Below are the code and all the weights of a small trained network. Each question names an input and a target symbol and asks about switching units off, where a switched-off unit gives its printed mean instead of its output.

import numpy as np


def w(rows, s, z=0):
    codes = np.array(rows[::2]) - 128.0
    scale = np.full(codes.shape[1], s)
    scale[-1] = z or s
    return codes * scale


def norm(h):
    return h / np.sqrt((h * h).mean(-1, keepdims=True) + 1e-5)


def f(y):
    return np.maximum(y, 0)


def softmax(a):
    e = np.exp(a - a.max(-1, keepdims=True))
    return e / e.sum(-1, keepdims=True)


def log_softmax(a):
    a = a - a.max(-1, keepdims=True)
    return a - np.log(np.exp(a).sum(-1, keepdims=True))


def net(x, mask):
    ids = ['ΞΨαβγδεζηθλμπστφ'.index(c) for c in x.split()]
    T = len(ids)
    res = E[ids] + P[:T]
    u = 0
    for l in range(2):
        q, k, v = (norm(res) @ M[l].T for M in (Q, K, V))
        z = softmax(np.where(np.tri(T) > 0, q @ k.T / 2**0.5, -1e9)) @ v
        res = res + np.where(mask[u], z, O[l][:, -1]) @ O[l][:, :-1]
        u += 1
        y = f(norm(res) @ A[l][:, :-1].T + A[l][:, -1])
        res = res + np.where(mask[u : u + 8], y, B[l][:, -1]) @ B[l][:, :-1]
        u += 8
    return log_softmax(norm(res)[-1] @ U[:, :-1].T + U[:, -1])


Q, K, V, O, A, B = {}, {}, {}, {}, {}, {}
E = w([
[229,213,110,138],'Ξ',
[93,157,158,162],'Ψ',
[120,159,40,80],'α',
[147,70,184,142],'β',
[6,136,101,120],'γ',
[61,188,119,178],'δ',
[147,101,118,119],'ε',
[71,181,138,179],'ζ',
[149,148,93,3],'η',
[147,59,186,149],'θ',
[134,71,206,162],'λ',
[24,215,153,185],'μ',
[82,168,157,174],'π',
[91,50,184,119],'σ',
[89,164,151,166],'τ',
[134,90,202,154],'φ',
],0.011)
P = w([
[72,169,202,3],'0',
[114,114,159,16],'1',
[107,91,155,57],'2',
[107,81,154,89],'3',
[106,67,148,113],'4',
[105,61,143,129],'5',
[107,54,137,145],'6',
[106,47,132,153],'7',
[104,42,131,163],'8',
[104,39,125,173],'9',
[111,37,119,178],'10',
[110,34,120,186],'11',
[108,35,113,194],'12',
[107,29,112,198],'13',
],0.0036)
Q[0] = w([
[98,115,254,115],'L0H1',
[206,44,80,148],'L0H1',
],0.008)
K[0] = w([
[77,23,198,115],'L0H1',
[254,121,162,122],'L0H1',
],0.0078)
V[0] = w([
[233,254,54,167],'L0H1',
[10,130,62,90],'L0H1',
],0.0054)
O[0] = w([
[138,2,116,22,1],'L0H1',
[193,115,218,211,223],'L0H1',
],0.0058,0.0053)
A[0] = w([
[56,24,120,64,3],'L0N1',
[119,70,87,61,139],'L0N2',
[52,139,68,86,93],'L0N3',
[83,218,34,78,154],'L0N4',
[154,195,201,95,128],'L0N5',
[68,87,167,67,122],'L0N6',
[125,36,71,60,134],'L0N7',
[78,179,172,2,14],'L0N8',
],0.0085,0.0045)
B[0] = w([
[115,2,202,52,141],'L0N1',
[93,123,99,167,176],'L0N2',
[202,152,169,127,165],'L0N3',
[139,157,202,150,211],'L0N4',
[151,86,128,172,253],'L0N5',
[203,155,175,67,155],'L0N6',
[49,142,100,161,183],'L0N7',
[179,111,121,240,154],'L0N8',
],0.009,0.0026)
Q[1] = w([
[179,163,139,9],'L1H1',
[39,97,129,146],'L1H1',
],0.012)
K[1] = w([
[152,149,228,247],'L1H1',
[99,185,53,109],'L1H1',
],0.013)
V[1] = w([
[254,153,107,105],'L1H1',
[143,196,87,186],'L1H1',
],0.0079)
O[1] = w([
[83,170,251,254,1],'L1H1',
[245,142,59,179,228],'L1H1',
],0.0056,0.0051)
A[1] = w([
[80,116,134,129,13],'L1N1',
[182,193,144,127,173],'L1N2',
[205,63,152,79,252],'L1N3',
[180,218,137,76,84],'L1N4',
[181,202,142,106,159],'L1N5',
[193,194,85,114,248],'L1N6',
[96,111,52,197,167],'L1N7',
[8,68,167,106,133],'L1N8',
],0.011,0.0029)
B[1] = w([
[46,168,145,102,133],'L1N1',
[63,16,164,156,198],'L1N2',
[32,129,194,185,161],'L1N3',
[74,168,240,214,143],'L1N4',
[76,54,195,186,171],'L1N5',
[129,83,206,194,228],'L1N6',
[254,129,91,61,254],'L1N7',
[101,113,13,160,151],'L1N8',
],0.008,0.0087)
U = w([
[112,74,195,207,242],'Ξ',
[245,82,82,130,184],'Ψ',
[74,94,43,131,163],'α',
[127,120,141,105,3],'β',
[127,121,141,104,11],'γ',
[123,119,133,101,39],'δ',
[81,99,57,136,107],'ε',
[125,119,138,100,31],'ζ',
[127,123,137,101,19],'η',
[130,125,145,99,29],'θ',
[125,125,133,105,41],'λ',
[109,222,123,158,181],'μ',
[124,126,142,100,29],'π',
[122,128,142,105,32],'σ',
[125,126,137,103,44],'τ',
[126,123,140,107,15],'φ',
],0.011,0.0034)

Each question gives the input, a string of symbols that net reads in full, and the target symbol t.
The units are the heads (2 rows each of Q, K, V and O) and the neurons (one row each of A and B). Each row of codes is followed by its name. A weight is (code - 128) times the scale printed after its matrix; where a second scale follows, it is the last column's (O, A, B and U).
mask holds one flag per unit, layer by layer, with each layer's heads first. A switched-off unit (its flag False) gives its mean, the last column of its rows in O or B, instead of its output. The means were averaged over made-up inputs and are rounded, as every weight is.
A unit's drop is (log p(t) with every unit on - log p(t) with that unit switched off) / (log p(t) with every unit on - log p(t) with every unit switched off).
The circuit of an input: a set's keep is (log p(t) with only the set's units on - log p(t) with every unit switched off) / (log p(t) with every unit on - log p(t) with every unit switched off). Starting from the 12 units with the biggest drops (on a tie, the unit counted first), units are removed one at a time, each time the one whose removal leaves the highest keep (on an exact tie, the one counted first), for as long as the keep stays at least 0.8.
circuit, biggest first: the units of the circuit, biggest drop first
most important unit: the unit with the biggest drop
top k neurons: the k neurons with the biggest drops, biggest first
top k neurons in layer l: the k neurons of layer l with the biggest drops, biggest first
drop when u is switched off: that unit's drop, to one decimal
input φ φ ε Ψ β θ λ δ ζ σ β γ μ φ, target Ψ: most important unit : L0H1
input α λ σ ε λ δ γ σ Ψ σ λ, target Ψ: top 2 neurons : L0N4, L0N3
input ζ ζ η λ γ γ γ α Ξ ζ α π, target α: top 3 neurons : L0N1, L1N8, L0N7
input π σ φ Ψ ε β ζ ζ μ β η β σ ζ, target Ψ: top 3 neurons in layer 0 : L0N4, L0N3, L0N6
input π ζ γ γ ζ σ θ π σ, target Ψ: circuit, biggest first : L1N6, L1N2, L1N5
input φ Ξ γ ε α ζ Ψ α θ, target α: top 2 neurons : L0N1, L0N8
input ε Ψ δ γ γ δ ζ γ θ γ ζ γ σ δ, target Ψ: circuit, biggest first : L1N7, L1H1
input δ μ δ σ μ π Ψ τ δ λ φ σ, target Ψ: top 4 neurons in layer 1 : L1N2, L1N7, L1N6, L1N5
input Ψ γ Ξ β σ τ α τ δ μ α γ η, target α: circuit, biggest first : L0H1, L0N7, L0N2
input δ τ σ α δ δ, target Ψ: circuit, biggest first : L0H1, L1N7, L0N4
input Ξ α φ, target α: top 3 neurons in layer 0 : L0N1, L0N8, L0N7
input η δ θ η μ λ α σ δ δ π μ, target Ψ: top 3 neurons in layer 0 : L0N8, L0N4, L0N6
input γ γ ζ ζ α ζ Ψ ζ λ σ μ ζ Ψ, target Ψ: top 3 neurons in layer 0 : L0N4, L0N3, L0N6
input γ σ δ β γ γ Ψ δ π β δ Ψ, target Ψ: circuit, biggest first : L1H1
input τ β δ ζ α δ ζ θ τ σ τ σ γ τ, target Ψ: top 3 neurons : L1N7, L0N4, L1N3
input ε γ γ Ξ Ψ σ δ θ θ β α ζ, target α: top 3 neurons : L0N1, L1N8, L0N7
input γ π γ λ γ δ σ δ β τ π π, target Ψ: top 3 neurons in layer 1 : L1N7, L1N3, L1N4
input ζ γ Ξ δ η δ τ δ α γ β, target α: top 2 neurons : L0N1, L1N8
input δ π ζ π λ γ σ Ξ γ δ δ α σ, target α: top 2 neurons : L1N8, L0N7
input θ σ δ σ π γ σ η θ β γ, target Ψ: circuit, biggest first : L1N7
input γ ε η, target Ξ: drop when L0N2 is switched off : 0.0
input ζ δ γ ζ Ψ γ γ γ, target Ψ: drop when L0H1 is switched off : 1.4
input δ δ γ σ γ γ ε Ξ α α Ψ σ τ δ, target α: drop when L0N7 is switched off : 0.3
